Here is a tiny trained network, its code and every weight. The questions are about switching its units off for an input and a target symbol, where a switched-off unit gives its printed mean instead of its output.

import numpy as np


def w(rows, s, z=0):
    codes = np.array(rows[::2]) - 128.0
    scale = np.full(codes.shape[1], s)
    scale[-1] = z or s
    return codes * scale


def f(y):
    return y / 2 * (1 + np.tanh(0.7978845608 * (y + 0.044715 * y**3)))


def softmax(a):
    e = np.exp(a - a.max(-1, keepdims=True))
    return e / e.sum(-1, keepdims=True)


def log_softmax(a):
    a = a - a.max(-1, keepdims=True)
    return a - np.log(np.exp(a).sum(-1, keepdims=True))


def net(x, mask):
    ids = ['αβγεηλμξπστφψω'.index(c) for c in x.split()]
    T = len(ids)
    res = E[ids] + P[:T]
    u = 0
    for l in range(2):
        q, k, v = (res @ M[l].T for M in (Q, K, V))
        z = softmax(np.where(np.tri(T) > 0, q @ k.T / 2**0.5, -1e9)) @ v
        res = res + np.where(mask[u], z, O[l][:, -1]) @ O[l][:, :-1]
        u += 1
        y = f(res @ A[l][:, :-1].T + A[l][:, -1])
        res = res + np.where(mask[u : u + 8], y, B[l][:, -1]) @ B[l][:, :-1]
        u += 8
    return log_softmax(res[-1] @ U[:, :-1].T + U[:, -1])


Q, K, V, O, A, B = {}, {}, {}, {}, {}, {}
E = w([
[193,202,149,76,98,134,13,192],'α',
[179,110,253,118,129,90,51,152],'β',
[138,59,144,40,176,199,108,65],'γ',
[55,145,189,169,81,68,98,58],'ε',
[109,60,90,115,92,135,138,158],'η',
[85,230,228,119,125,130,152,171],'λ',
[144,179,145,115,175,164,204,129],'μ',
[151,104,88,78,144,189,172,198],'ξ',
[202,169,16,151,168,139,86,69],'π',
[38,206,44,140,60,133,117,178],'σ',
[213,63,181,129,167,112,129,77],'τ',
[92,186,35,167,94,98,20,72],'φ',
[119,94,62,160,121,130,214,88],'ψ',
[91,50,220,160,185,124,201,165],'ω',
],0.0058)
P = w([
[105,123,124,122,152,128,109,142],'0',
[111,119,133,163,138,156,94,143],'1',
[91,115,116,106,172,106,115,148],'2',
[116,116,138,173,114,175,93,132],'3',
[100,120,113,83,172,87,136,144],'4',
[140,119,147,181,94,184,106,118],'5',
[108,128,113,65,172,70,152,145],'6',
[156,120,147,190,72,196,109,114],'7',
[112,132,109,44,178,59,165,134],'8',
[169,126,159,196,55,211,114,106],'9',
[119,136,109,30,181,42,177,142],'10',
[176,131,164,200,40,220,115,103],'11',
[119,143,101,2,171,11,180,136],'12',
[166,150,149,158,73,174,133,85],'13',
],0.0061)
Q[0] = w([
[150,125,162,225,75,253,107,117],'L0H1',
[124,127,133,114,122,124,129,142],'L0H1',
],0.065)
K[0] = w([
[107,134,97,35,189,3,142,138],'L0H1',
[148,137,139,129,130,131,151,110],'L0H1',
],0.031)
V[0] = w([
[124,50,149,102,45,90,83,187],'L0H1',
[114,65,98,110,98,117,136,4],'L0H1',
],0.015)
O[0] = w([
[212,114,138,154,95,91,137,255,200],'L0H1',
[105,20,139,82,23,102,120,112,3],'L0H1',
],0.0082,0.00075)
A[0] = w([
[11,113,124,207,132,125,188,195,155],'L0N1',
[160,55,31,217,143,90,183,117,4],'L0N2',
[40,150,214,137,120,108,84,172,72],'L0N3',
[126,65,138,66,188,229,111,175,102],'L0N4',
[95,109,178,168,173,87,80,96,110],'L0N5',
[143,40,74,197,191,108,142,106,48],'L0N6',
[52,16,90,211,201,116,53,172,113],'L0N7',
[108,132,191,202,134,21,66,110,93],'L0N8',
],0.011,0.0032)
B[0] = w([
[123,164,110,175,101,103,249,132,253],'L0N1',
[166,203,124,84,169,176,158,86,106],'L0N2',
[105,193,214,108,88,111,121,178,139],'L0N3',
[148,64,121,86,116,151,116,177,198],'L0N4',
[90,103,139,139,132,114,112,36,141],'L0N5',
[194,178,133,99,133,145,165,76,106],'L0N6',
[144,45,87,124,89,115,145,88,173],'L0N7',
[115,105,170,199,99,56,103,171,133],'L0N8',
],0.015,0.0016)
Q[1] = w([
[143,126,139,184,97,194,117,119],'L1H1',
[151,124,161,209,53,253,112,117],'L1H1',
],0.06)
K[1] = w([
[111,146,123,69,150,71,141,141],'L1H1',
[113,127,91,52,193,2,139,136],'L1H1',
],0.024)
V[1] = w([
[192,164,172,174,101,64,60,70],'L1H1',
[145,48,254,117,216,133,191,127],'L1H1',
],0.016)
O[1] = w([
[199,164,152,181,74,162,89,66,2],'L1H1',
[192,168,120,31,145,2,130,100,178],'L1H1',
],0.0084,0.0044)
A[1] = w([
[158,143,74,136,124,65,111,154,134],'L1N1',
[117,139,117,79,116,87,130,107,38],'L1N2',
[136,128,124,151,201,76,128,160,99],'L1N3',
[201,124,130,180,116,139,138,154,72],'L1N4',
[67,114,99,125,163,134,110,120,130],'L1N5',
[177,69,97,126,187,149,63,132,106],'L1N6',
[162,109,6,119,123,160,120,126,150],'L1N7',
[128,108,171,99,182,142,30,150,3],'L1N8',
],0.015,0.0034)
B[1] = w([
[162,100,39,152,105,185,100,149,249],'L1N1',
[135,137,212,190,88,168,228,103,232],'L1N2',
[95,96,181,132,194,169,56,116,255],'L1N3',
[65,120,206,68,109,187,147,144,198],'L1N4',
[138,156,98,89,73,192,155,94,235],'L1N5',
[203,124,101,235,165,98,144,165,181],'L1N6',
[87,159,130,111,146,2,98,118,227],'L1N7',
[180,188,145,68,25,128,164,94,161],'L1N8',
],0.013,0.007)
U = w([
[189,194,114,66,105,180,90,186,77],'α',
[130,95,198,72,73,101,39,86,88],'β',
[201,130,118,171,76,73,173,129,99],'γ',
[53,74,181,228,85,108,64,91,63],'ε',
[79,54,98,71,86,63,130,125,249],'η',
[104,250,202,168,167,110,142,206,99],'λ',
[117,99,115,48,194,198,107,105,170],'μ',
[124,73,108,92,146,81,91,247,234],'ξ',
[129,248,108,186,193,103,35,70,188],'π',
[81,192,43,198,90,171,170,180,67],'σ',
[198,63,143,180,174,160,128,89,147],'τ',
[86,86,45,182,79,165,2,22,108],'φ',
[104,190,122,61,181,113,203,35,111],'ψ',
[132,7,169,108,127,126,242,142,3],'ω',
],0.0057,0.0055)

Each question gives the input, a string of symbols that net reads in full, and the target symbol t.
The units are the heads (2 rows each of Q, K, V and O) and the neurons (one row each of A and B). Each row of codes is followed by its name. A weight is (code - 128) times the scale printed after its matrix; where a second scale follows, it is the last column's (O, A, B and U).
mask holds one flag per unit, layer by layer, with each layer's heads first. A switched-off unit (its flag False) gives its mean, the last column of its rows in O or B, instead of its output. The means were averaged over made-up inputs and are rounded, as every weight is.
A unit's drop is (log p(t) with every unit on - log p(t) with that unit switched off) / (log p(t) with every unit on - log p(t) with every unit switched off).
The circuit of an input: a set's keep is (log p(t) with only the set's units on - log p(t) with every unit switched off) / (log p(t) with every unit on - log p(t) with every unit switched off). Starting from the 12 units with the biggest drops (on a tie, the unit counted first), units are removed one at a time, each time the one whose removal leaves the highest keep (on an exact tie, the one counted first), for as long as the keep stays at least 0.8.
units of the circuit, in order: the units of the circuit, biggest drop first
unit that matters most: the unit with the biggest drop
top k neurons: the k neurons with the biggest drops, biggest first
top k neurons in layer l: the k neurons of layer l with the biggest drops, biggest first
input τ τ μ β μ α σ ψ β σ ω τ α τ, target λ: unit that matters most	L0H1
input λ ψ η ξ η μ τ, target ψ: units of the circuit, in order	[L0H1 L1N1]
input γ σ μ ψ σ π, target σ: top 3 neurons	[L1N5 L1N3 L1N6]
input ψ φ γ τ η λ π ξ ψ μ η η π, target ξ: units of the circuit, in order	[L0H1 L1N2 L1H1 L1N5]
input μ μ α τ, target λ: units of the circuit, in order	[L0H1 L1H1 L1N1]
input α λ η λ η ε λ μ, target π: units of the circuit, in order	[L0H1 L1N2 L1N4]
input α η η α η γ τ, target ω: units of the circuit, in order	[L1N2 L1H1 L0N4]
input η η μ ξ η ε μ, target β: units of the circuit, in order	[L1H1 L0N8 L1N4 L0H1]
input ε γ ω ψ μ μ μ, target ψ: units of the circuit, in order	[L0H1 L1N1]
input σ σ σ σ ψ ξ η η η π μ η φ η, target ε: units of the circuit, in order	[L1H1 L1N1]
input α τ σ π π η μ σ η η η η η, target ξ: units of the circuit, in order	[L0H1 L1N2 L1N5 L1H1]
input λ γ η μ η ε τ ψ ω π, target τ: top 2 neurons	[L1N2 L1N1]
input μ τ τ π π π π ω β ξ ψ μ τ μ, target γ: top 2 neurons	[L1N3 L1N2]
input η ξ π μ η ξ η, target μ: top neuron	[L1N3]
input φ μ η α μ τ σ τ η τ γ ψ μ ε, target ψ: units of the circuit, in order	[L0H1 L1H1 L1N1]
input μ μ ψ γ λ ξ λ ω μ ε τ ψ, target γ: units of the circuit, in order	[L1H1 L1N3 L1N2]
input φ β π τ σ σ ε η μ π λ η γ, target ξ: top 2 neurons	[L1N2 L1N6]
input η λ ω ψ λ α σ ω γ π η π, target ξ: units of the circuit, in order	[L0H1 L1H1 L1N2]
input η ω π ξ μ ε π τ η π β σ, target α: top 2 neurons in layer 1	[L1N4 L1N1]
input ω γ ω ω φ τ λ α η β η β, target ξ: top neuron	[L1N2]
input μ η γ α π η τ, target ξ: units of the circuit, in order	[L0H1 L1N2 L1N5]
input π φ λ σ μ σ ξ ω β ξ ω, target μ: top 3 neurons in layer 0	[L0N4 L0N8 L0N5]
input ω ω φ σ μ σ ω, target σ: top 2 neurons in layer 1	[L1N3 L1N5]
input λ μ ξ τ σ ω μ μ λ α τ μ β, target ψ: top 3 neurons	[L0N5 L1N8 L1N1]
input μ τ ψ, target ψ: top 2 neurons in layer 0	[L0N2 L0N6]
input λ η γ η ψ μ ξ σ η μ λ, target ψ: top 2 neurons in layer 0	[L0N5 L0N8]
